Each row was made from one small tree. The marks that hang from a mark follow it in brackets, in the order of their numbers. Every link used is in the known rows. Write each row's tree.
Each row is shifted at random along 3 fixed directions that mean nothing.
Known rows
z_233[z_141[z_123] z_917]: [ -38   60 -216 -147  358  215  189   -1 -293  152 -150  149  141  297
   86  -54  110  377   93  113  271  209  469  150  233 -427  273  216
  200 -150   78 -258 -139 -284    5 -374  204  -46 -124  -43 -207   94
   57  203]
z_841[z_123 z_677[z_148[z_130] z_917[z_274]]]: [-176  385 -336 -276 -252  195  285 -200 -234   31    4 -187  110  196
   -6  235 -258  351  254  199 -153  167  -43  231   32   48  280  118
 -193   88   83 -256   -3  -48  302  144   77  283 -422  178  -25  304
   66  -44]
z_677[z_123[z_148] z_917[z_141 z_274 z_581[z_841[z_130]]]]: [ 118   -1   19 -102  138  300   64  501 -253  191  193  574  446 -256
 -244    8 -117 -116   80  371  -64   44  -31 -105   61 -144 -268  220
  100  124    4 -301  -93  -96  160  -86  168   89  -55 -250 -242  -52
  229  158]
z_677[z_123 z_148 z_917[z_274 z_581]]: [ 211   60  -86 -272  228  401  351  265 -303  139   31  381  514  -25
 -173   75 -106  202   67  514  -47  228  236  378  220 -368  105  292
   86   -3   98 -504 -111  114  165 -112  340  -88 -223 -136 -190  -24
  155  344]
z_677[z_148 z_917[z_581[z_123 z_841[z_130]]]]: [-209  366  333  339 -537 -548  -63  136  216 -342  331 -228   95   16
 -303  112 -137 -742  169  -12 -244 -365    6  100  -96  275 -159 -252
 -268  263  173 -492  365 -214 -205  155 -122  358 -101 -165   80  -17
    3   45]
z_233[z_141[z_841[z_123[z_148[z_130] z_677]]] z_917]: [-137   64 -156  200  256  -23  -73  401 -188  147  289  316  205  151
  -93 -104  146 -153   21  434  382  164 -185 -276   30  174  -60  -40
  190 -365 -227 -465 -211 -373 -338 -270   67  533   80 -368 -529 -144
  335 -263]
z_123[z_148[z_130[z_581 z_841]] z_677[z_917[z_141]]]: [-399  544 -483  -39 -397 -277  118 -284 -120 -444   35 -252 -150  -73
  118  493 -429  169  285 -209 -526 -351   84  104   -4   21 -104  101
 -481  146  126  191  181 -336   -3  144 -170  340 -412  161  229  318
 -102  -72]
z_917[z_274[z_558 z_841[z_677]]]: [  18  110  223  -60  -26 -369 -520 -237   23  -69 -212  -96  188   49
  -78  -13  -10 -272 -199  162 -532 -307  425  153  233 -126   38 -291
 -252  190   99 -297   51  378 -195  273  -49  -96 -126   -8   18  -77
  -20  450]
z_875[z_130[z_841[z_123[z_148] z_677]]]: [-270  211 -514 -270  -18   61  198 -334 -380  137 -290  -98 -125  134
  280  162 -382  647  467  -14 -118  127 -127   20  -57 -153  297  378
  -39  194  142  -40   -9 -217  307  114   -8  260 -433  175   29  252
 -176   21]
z_917[z_274[z_841] z_581[z_130]]: [ 167  461  120   54 -301  -24 -125  372  -92   39  179   62  276 -188
 -309   96   45   46   86   21 -121 -306  209  -55    4  140  -75  116
 -191  -53 -572  191 -104   34  159 -105  156  150  253 -280 -175 -139
  191  -14]
z_123[z_677[z_148 z_917[z_274[z_841[z_130]] z_581]]]: [ 171  176 -366 -351  -36  243  202  -62 -411   87 -194  202  173 -179
  -17  296 -344  366  173  265 -384  -32  149  304  157 -238  248  330
 -259  288  110 -240   39   -4  237   42  355  -25 -330   53  132  126
  136  292]
z_233[z_141 z_917[z_581[z_123]]]: [  23  291  -60   69  -63  -53   96   17 -102   -1   20   21   78  190
  -26   63   42   88  214 -157  199   13  452  271   45  -82  141   41
   25 -124   -2  -89    0 -311   27 -309   41   70  -16 -159 -104   29
   12   92]
z_841[z_130[z_581 z_917]]: [  51  104   35 -299  425  337   76   15 -112  -97  -54  310  183   10
  -89  -69   30  126 -224  366  113    5  137  232  372 -246  171  352
  189 -135   56 -373 -313  114  200 -199  155  -93    1 -132 -142  -63
   56  397]
z_274[z_558[z_581[z_130]]]: [ 203  -18  378   65  280  -58 -149  -32 -128  -66 -159  381  181  -28
  -85 -286  242 -154 -182  323   -3  -39  186   86  179 -247   94  -84
   24 -189  126 -553  -84   46  -66   83  173  -20   90 -357 -206 -110
   42  521]
z_130[z_233 z_841 z_917[z_141 z_581[z_123[z_677[z_148]]]]]: [-100 -116 -109  -59   24 -136  -69  341   87  -29  145  220  315 -116
 -409  148 -169 -313   87  167   41    3  138  115  183  -66 -275  217
    6   78  159 -342   29 -228  -20 -239  119  186   43 -243  -66 -132
  151   11]
z_558[z_581[z_841[z_130[z_233] z_677]]]: [ 118  101  -18  -85  123 -113  -39  -85  -13   66  -95  212  -81   40
 -154 -203   12 -295   66  148   25 -181  -39 -116  196  -67  181  250
  -85  -23  111 -410 -107 -157  110   71   77  152  -17 -160 -100  -66
   77  252]
z_233[z_141[z_841] z_917[z_274 z_581[z_123[z_677] z_130]]]: [  97  -42 -278  -96  144  291   26  214 -301  278  -11  353  197  -51
    1   31  -38  194  194   98  301  109  346  158  -28 -109  156   40
   67   42  184 -232  -98 -306  125 -475  176  124  -60 -232  -46   19
  153   97]
z_581[z_123[z_148 z_677] z_130[z_233 z_917] z_841]: [-270 -300 -451 -248  118  239  -68  262 -130  -94  -33  249  237  -54
 -145   -1 -275  239  193  202  310  135 -124 -120 -101    5  119  535
  118  190  383 -253   31 -635  370 -324  406  150 -119  -53  130   46
   15   53]
z_677[z_123 z_148[z_130[z_233 z_581 z_841]] z_917]: [-268  390 -234   81 -214 -186  361  161  240 -470  339 -137  251  183
 -378  183 -135 -368   63  148 -135 -233   60   -1  246   69  -82  202
 -191 -169  -29 -204  -63 -170  -32 -106  -29  443 -171  -75  -51   -8
   96 -228]
z_558[z_875[z_449 z_677[z_148 z_917[z_141 z_274]]]]: [ 222   61   34  103  180  131  -31  290 -369    3  337  363  225 -221
 -347   -1  211  104   70  542   31  162  214  -90   51 -243  -13   26
   97    1 -251 -450 -174 -154   -8   87 -119  128  -15 -301 -254 -105
  271  102]
z_841[z_130[z_233 z_581]]: [  88  204   74  -95  222  -75  -44  179  257 -220  122  154  154  205
 -301 -330  119 -220 -220  215  133 -237   77  -45  317   57  136  369
   51 -222 -165 -221 -319    7  106 -118   69   79  219 -170 -196 -160
  118  183]
z_581[z_123[z_148] z_841[z_130[z_233] z_677[z_917]]]: [-320  199 -134   73 -316 -343 -213  187  236 -227  270 -172   47  139
 -371  -13 -125 -458  173   12  101 -223 -266 -299 -189  494  -38  112
  -63  105   56 -268  146 -535   71   20  -80  441  -46    6   21   -1
   56 -270]
z_449[z_558[z_581[z_123[z_148] z_841] z_875[z_677]]]: [ -15   73  -29  200  -70 -288 -183 -151 -134 -193 -145  149 -198  -96
  -15   57 -297 -168  294    7 -113  121  150 -101 -194 -239   56 -167
 -259  197  417 -321  171 -269   17  273  -54  205 -269  -43    3   73
 -113  486]
z_233[z_141[z_123[z_148] z_841[z_130 z_677]] z_917[z_581]]: [ -69   94  -20  151  -27 -627 -247 -252   10  116  -32 -165 -195  184
  168  -46 -105 -596  195  -67 -196 -120  242  152   24    9  -24 -428
 -125  329  453 -575  233  -57 -505   52 -305  306 -303  -77  119  212
  -84  209]
z_233[z_141[z_841[z_130]] z_917[z_274[z_558]]]: [ -84  298 -290  -38  -29  163 -119   16 -203  -19  -18  -19   79  226
  -37  164  164  196   -4 -108  -22  -35  343   -4   51  -19  195  -29
  -62  -53 -225  156 -122 -192  106 -156  -45   85  -65  -54 -206   76
  117 -145]
z_875[z_130[z_581 z_917[z_141 z_274]] z_677[z_123[z_148]]]: [ 136 -103 -192 -135  430  367   94  250 -249   31   51  586  354 -279
  -85   13 -173  433  161  431 -159   45  197   18  180 -249 -135  202
  249  146  156 -248 -276  -20   92 -153 -110  140  -80 -219  -16  -29
  120  389]
z_449[z_558[z_581[z_123] z_875[z_677]]]: [ 101  372 -279  -22 -104   45  145 -268 -209 -190 -264   97 -208   16
   22  245 -286  433  372 -206  -35  247  326   94 -172 -376  365   67
 -283   26  139   61   -7 -263  340  113   14  150 -249  138    4  175
 -110  361]
z_841[z_123[z_677] z_130[z_581 z_917]]: [ -60  229 -122 -162  217   73   75   78   38 -152  151  209  155  104
 -180   31 -214  -42   11  323   74  -22  -80   80  123  157   83  241
   -1 -144  -71 -256 -274 -139   59 -247   15  397    1  -99 -325    2
  152   74]
z_677[z_917[z_581[z_841]]]: [  44  -47  215 -180  334  197  108   24 -326   50  -95  404  289 -133
  -35  -51    2  -78  -94  425  100   66  176  278  310 -410   59  274
  155  -57  248 -571  -13  -44   92  -71  279 -170 -132 -235 -160  -65
  102  522]
z_677[z_148 z_917[z_141]]: [ -81  359   16  -11 -167   95  144  277 -156 -140  190   81  296   48
 -237  184   58  190   25  253  -82   14   54   32   11 -128  -31  194
   28 -114 -237 -228   19 -251   55   19  189   24   -3 -104 -170  -20
  137    0]
z_581[z_130[z_917[z_141 z_274]] z_841[z_677]]: [-210  159   -9  -83 -235  151 -244  200  -88    0  172   -3  232 -149
 -242  205  -14   10   91   89  -31 -191   45 -151  -91  148 -126  -29
  -20  120  -83  -49  -13 -306  209 -135  -13  168    7 -143    9   24
   67  -26]
z_875[z_677[z_917[z_274 z_581]]]: [ 243  243   76  -64  255  269   95  346 -289   71  244  366  408 -190
 -375   55  147  224  -10  515  192   32  144  111  175   52  -47  168
  193 -345 -454 -216 -217 -208   32 -150   59  134  182 -338 -416 -165
  391  146]
z_558[z_875[z_677[z_148[z_130]]]]: [ 104  247  -13  123   70  -38   40  -77 -187 -103   58   46   -1  -61
  -72   -4  -16  112   30  279  -43  188  101  -19  139 -238  229  -48
 -113  -31 -125 -485 -124 -105  -97  206   59  184 -146 -138   -6  -23
   32  233]
z_141[z_123[z_148 z_677] z_841]: [-234  369 -580 -136  122  114   58  349 -368  125   16   97   83   71
   14  246 -177  525  321  121  181  216  -94 -213 -170 -113  162  489
   15 -151 -364   70  -89 -409  -70 -216  229  381  -95   72 -378   30
  149 -302]
z_677[z_148 z_917[z_581[z_123 z_130]]]: [  64  116   10 -110  -56  305  320  240 -282   23   58  259  309  -86
 -183   53  -68  214  158  323  247  218   16  240  -37 -116  150  284
  139  -32  144 -487   50 -255  283 -183  400   46  -88 -195    0   34
   99  166]
z_917[z_141[z_123 z_841]]: [ -80  347 -426 -298  229  675  296  469 -521  353  -91  439  219  -10
  -29  208  -12  851  202   61  394  425   77 -253    0 -537  194  752
  274 -251 -479  269 -318 -288  365 -413  406   64   76   18 -446   -9
  235 -236]
z_449[z_558[z_581 z_875[z_130[z_841 z_917]]]]: [  83   15   20   -1  344  286   66  131 -309    0 -105  502   89 -223
 -180   96  119   82   64  272  154  248   97  -56  147 -401   55   14
   24 -220    8 -436 -244    8  217    2   63  189  -43 -290 -311 -121
   92  300]
z_130[z_233[z_917[z_141]] z_841]: [-217  245  -96   80  -70 -282 -116  123  199 -301  204 -176  112  228
 -316   53  133 -225  -71  -99  -36 -249  296  -71  271   27  -93  213
 -114 -120 -329   97  -63 -256  -12 -183  -49  121  132 -145 -133 -127
   60 -134]

Which tree is each row?
[  59  167 -183  -19  -86  159  -13 -286 -326    3 -258  199 -176 -156
  -33  117 -134   81  286 -133  112  264  198  -90 -187 -235  316   84
 -207   22  232 -170  -10 -354  379  -12  191  146 -252  -65   41  156
 -111  138] : z_274[z_558[z_581[z_123 z_130 z_841[z_677]] z_875]]
[-107  177  214  145  -10 -485 -259    1  182  -45   31  -35   49  274
   48 -197   63 -394 -118   42 -138 -335  133  -46   36 -154   22 -292
  -33  105  142 -445    7  -71 -354  138 -219  131    0 -100  -90  -52
  -47  231] : z_233[z_141[z_841[z_130]]]
[ -71   91 -423 -290  232  116   98   95  -51   68  -83  233   94  260
  -17  -97 -243  210   62  173  158  153 -185 -128   61 -123  362  550
   -4   26  -57 -124 -246 -211  232 -142  216  294  -60   74 -245   18
  136  -42] : z_141[z_841[z_123[z_677] z_130[z_233]]]
[ -97  301 -293 -193  117  357  119  -24 -355  -17 -135  128   39   94
  142  225   13  537   32  -54   24  176  318  117  164 -450  278  435
   35  -19 -185  127 -127 -124  248 -242  224 -137 -105   18  -58   30
    3   93] : z_233[z_917[z_141[z_841]]]
[-269  -85   64  -45  -28 -244 -241  -19   -9   19  102   -5  145   -3
  -91   22 -191 -251   37  294  -74  -13 -145  -55  -60   82 -269 -149
   60  177  243 -467   65 -196  -77   13  -90  266 -127 -159  -30   96
  -58  120] : z_581[z_130[z_841[z_123[z_148] z_677] z_917[z_141]]]
[-285  514  -45  147 -249 -434  -16  -45  270 -538  220 -296   92  178
  -25  180 -188 -231   94 -106 -410 -322  176  173   81   63  -94 -105
 -293   50   21  -81   35   52 -217   98 -253  360 -193   20   55   80
 -174   75] : z_677[z_123[z_148[z_130[z_581 z_917]]]]
[-150  477 -206 -111 -236  -89   94  -93   81 -150  201 -222  -17  225
 -221  213 -270 -121  198  183  -62    2 -175   81  -48  390  101  122
  -84  -43  -83 -208 -101 -117   88  -45 -105  462 -161   19 -164  150
   44 -154] : z_841[z_123 z_130[z_581 z_917] z_677[z_148]]
[-159  206 -470 -145 -197  -59   15  176  -88   78  157  -17  134  153
 -270  224 -184   20  383  -28  239  138  -62  -83 -139  279 -113  413
   71 -159 -142  178  -33 -598  243 -188   38  338  -40 -127 -338  173
  159 -346] : z_130[z_233[z_141] z_917[z_581[z_841[z_123[z_148] z_677]]]]
[ -49  213  -12  111 -113 -315  -82   71  -43  -83  203  147   -2  -40
 -165  -22 -202 -421  218  208 -286 -281 -123  -93  -74  219 -138  -58
 -350  177   91 -380   91 -251  -69  191  -94  438 -126 -171 -255   68
  140  124] : z_558[z_581[z_841[z_123[z_148 z_677[z_917[z_274]]] z_130]]]
[ -28  163 -231 -383  -17  192  -37 -196 -157   58 -128 -148   88  103
  -29  174 -138  266   43  240 -246   18   62  314  150  -52  293   66
  -77  273  164 -412  -33  112  206  139   60  -25 -319  135  155  151
  -49  251] : z_841[z_130[z_917[z_274]] z_677[z_148]]
[  12  265 -541 -368   50  212   63  -35 -343  -95  -99  168   85 -135
   -9  264 -346  449  117  243 -331 -139   89   97   71  -56  140  448
 -225  134  -14   30  -78 -134  259  -17  229   26 -273  117   34  148
  103  158] : z_123[z_148 z_677[z_917[z_274[z_841[z_130[z_581]]]]]]
[  64  410 -229 -204   41    4    9   51  173 -119  100  -14   25  216
 -322 -101   28  -24  -10  112  191 -171  -54 -116  152  294  248  422
   23 -317 -317  -14 -334 -169  217 -150    8  250  123  -35 -164  -54
  130 -108] : z_841[z_130[z_233 z_581] z_677]
[  59  236  -87   71 -313  116  -89  609 -136  213  243  299  287 -268
 -260  146 -157   69  293   51   51  -25   26 -114 -280  109 -132   41
 -110  157 -157  -64    0 -210   99 -220  157  329  132 -250  -81  -86
  216 -149] : z_917[z_141[z_841] z_274 z_581[z_123[z_677[z_148]] z_130]]
[ 115  332 -276  -87  231  362  255   -6 -456  -72  -11  307  -82 -101
   32    8  120  619  302   51  181  141  267  -15   82 -420  430  528
   49 -118 -239   17 -378  -43  427 -102  -50  130 -113 -123 -150   10
  -13   50] : z_558[z_875[z_130[z_581] z_449]]
